Here is a tiny trained network, its code and every weight. The questions are about switching its units off for an input and a class, where a switched-off unit gives its printed mean instead of its output.

import numpy as np


def w(rows, s, z=0):
    codes = np.array(rows[::2]) - 128.0
    scale = np.full(codes.shape[1], s)
    scale[-1] = z or s
    return codes * scale


def f(y):
    return y / 2 * (1 + np.tanh(0.7978845608 * (y + 0.044715 * y**3)))


def log_softmax(a):
    a = a - a.max(-1, keepdims=True)
    return a - np.log(np.exp(a).sum(-1, keepdims=True))


def net(x, mask):
    res = np.array(x, float).reshape(1, 5) / 4 @ E
    y = f(res @ A[0][:, :-1].T + A[0][:, -1])
    res = res + np.where(mask, y, B[0][:, -1]) @ B[0][:, :-1]
    return log_softmax(res[-1] @ U[:, :-1].T + U[:, -1])


A, B = {}, {}
E = w([
[126,132,248,31,78,146,63],'x0',
[222,115,104,27,202,246,115],'x1',
[130,126,126,127,128,126,127],'x2',
[133,147,89,133,127,88,51],'x3',
[32,45,88,190,86,215,49],'x4',
],0.012)
A[0] = w([
[186,159,91,154,192,76,193,183],'n1',
[90,131,130,130,98,54,121,211],'n2',
[193,124,26,175,99,151,167,223],'n3',
[91,185,144,170,77,94,153,218],'n4',
[120,77,33,191,165,101,173,255],'n5',
[47,56,102,133,6,131,136,157],'n6',
],0.011,0.0064)
B[0] = w([
[185,214,49,129,2,149,172,233],'n1',
[65,165,194,135,58,131,171,200],'n2',
[147,92,50,183,209,165,158,225],'n3',
[19,211,212,232,52,11,186,208],'n4',
[60,124,67,241,240,181,217,252],'n5',
[45,13,121,78,103,47,92,217],'n6',
],0.008,0.019)
U = w([
[113,211,129,172,113,141,191,84],'0',
[211,144,41,120,108,163,155,96],'1',
[184,173,244,138,88,78,138,242],'2',
[188,205,154,3,168,126,118,226],'3',
[76,114,110,170,156,126,154,7],'4',
[118,103,92,154,178,229,98,56],'5',
[111,85,174,105,83,97,99,34],'6',
[146,77,144,90,107,225,44,251],'7',
],0.012,0.0025)

Each question gives the input, the list of numbers given to net, and the class t.
The units are the neurons (one row each of A and B). Each row of codes is followed by its name. A weight is (code - 128) times the scale printed after its matrix; where a second scale follows, it is the last column's (A, B and U).
mask holds one flag per neuron, in row order. A switched-off neuron (its flag False) gives its mean, the last column of its row in B, instead of its output. The means were averaged over made-up inputs and are rounded, as every weight is.
A unit's drop is (log p(t) with every unit on - log p(t) with that unit switched off) / (log p(t) with every unit on - log p(t) with every unit switched off).
The circuit of an input: a set's keep is (log p(t) with only the set's units on - log p(t) with every unit switched off) / (log p(t) with every unit on - log p(t) with every unit switched off). Starting from all 6 units, units are removed one at a time, each time the one whose removal leaves the highest keep (on an exact tie, the one counted first), for as long as the keep stays at least 0.8.
circuit, biggest first: the units of the circuit, biggest drop first
unit that matters most: the unit with the biggest drop
top k neurons: the k neurons with the biggest drops, biggest first
drop when u is switched off: that unit's drop, to one decimal
input [-1,3,1,8,-4], class 1: unit that matters most	n4
input [1,2,-8,3,5], class 7: circuit, biggest first	(n5; n4)
input [4,3,1,8,-2], class 3: top 2 neurons	(n4; n5)
input [-6,1,7,-7,-1], class 1: circuit, biggest first	(n4; n1)
input [2,-7,-1,3,2], class 6: circuit, biggest first	(n6; n5)
input [-8,4,-3,-1,1], class 5: top 3 neurons	(n5; n3; n4)
input [4,1,0,5,3], class 7: circuit, biggest first	(n4; n5)
input [2,-5,3,-6,5], class 6: circuit, biggest first	(n6; n5)
input [5,7,-5,2,2], class 7: top 3 neurons	(n5; n4; n1)
input [-2,2,-8,-3,-2], class 1: top 2 neurons	(n4; n2)
input [1,-1,-2,-3,6], class 6: circuit, biggest first	(n5; n6)
input [-3,4,-2,8,2], class 5: top 2 neurons	(n1; n4)
input [2,4,-5,-5,-7], class 3: top 3 neurons	(n5; n3; n4)
input [7,-2,2,-1,-4], class 2: unit that matters most	n5
input [2,4,7,5,8], class 7: top 2 neurons	(n5; n4)
input [4,3,2,-3,-3], class 3: circuit, biggest first	(n4; n5)
input [2,-8,-6,6,-8], class 2: top 2 neurons	(n5; n3)
input [1,8,5,4,2], class 7: top 2 neurons	(n5; n1)
input [7,-1,1,3,-3], class 2: top 2 neurons	(n5; n6)
input [7,1,1,-3,-2], class 3: unit that matters most	n4
input [-3,5,6,-7,0], class 1: top 2 neurons	(n4; n6)
input [3,-3,1,-5,2], class 6: top 2 neurons	(n5; n6)
input [7,0,4,6,8], class 6: top 2 neurons	(n6; n3)
input [3,-5,4,-6,0], class 2: top 2 neurons	(n5; n4)
input [1,5,3,-4,0], class 3: drop when n5 is switched off	0.6
input [4,3,-5,-5,-5], class 3: drop when n4 is switched off	0.2
input [8,-6,7,4,5], class 6: unit that matters most	n6
input [2,-4,7,8,-3], class 2: drop when n2 is switched off	0.0
input [4,-3,8,-5,-3], class 2: drop when n5 is switched off	0.3
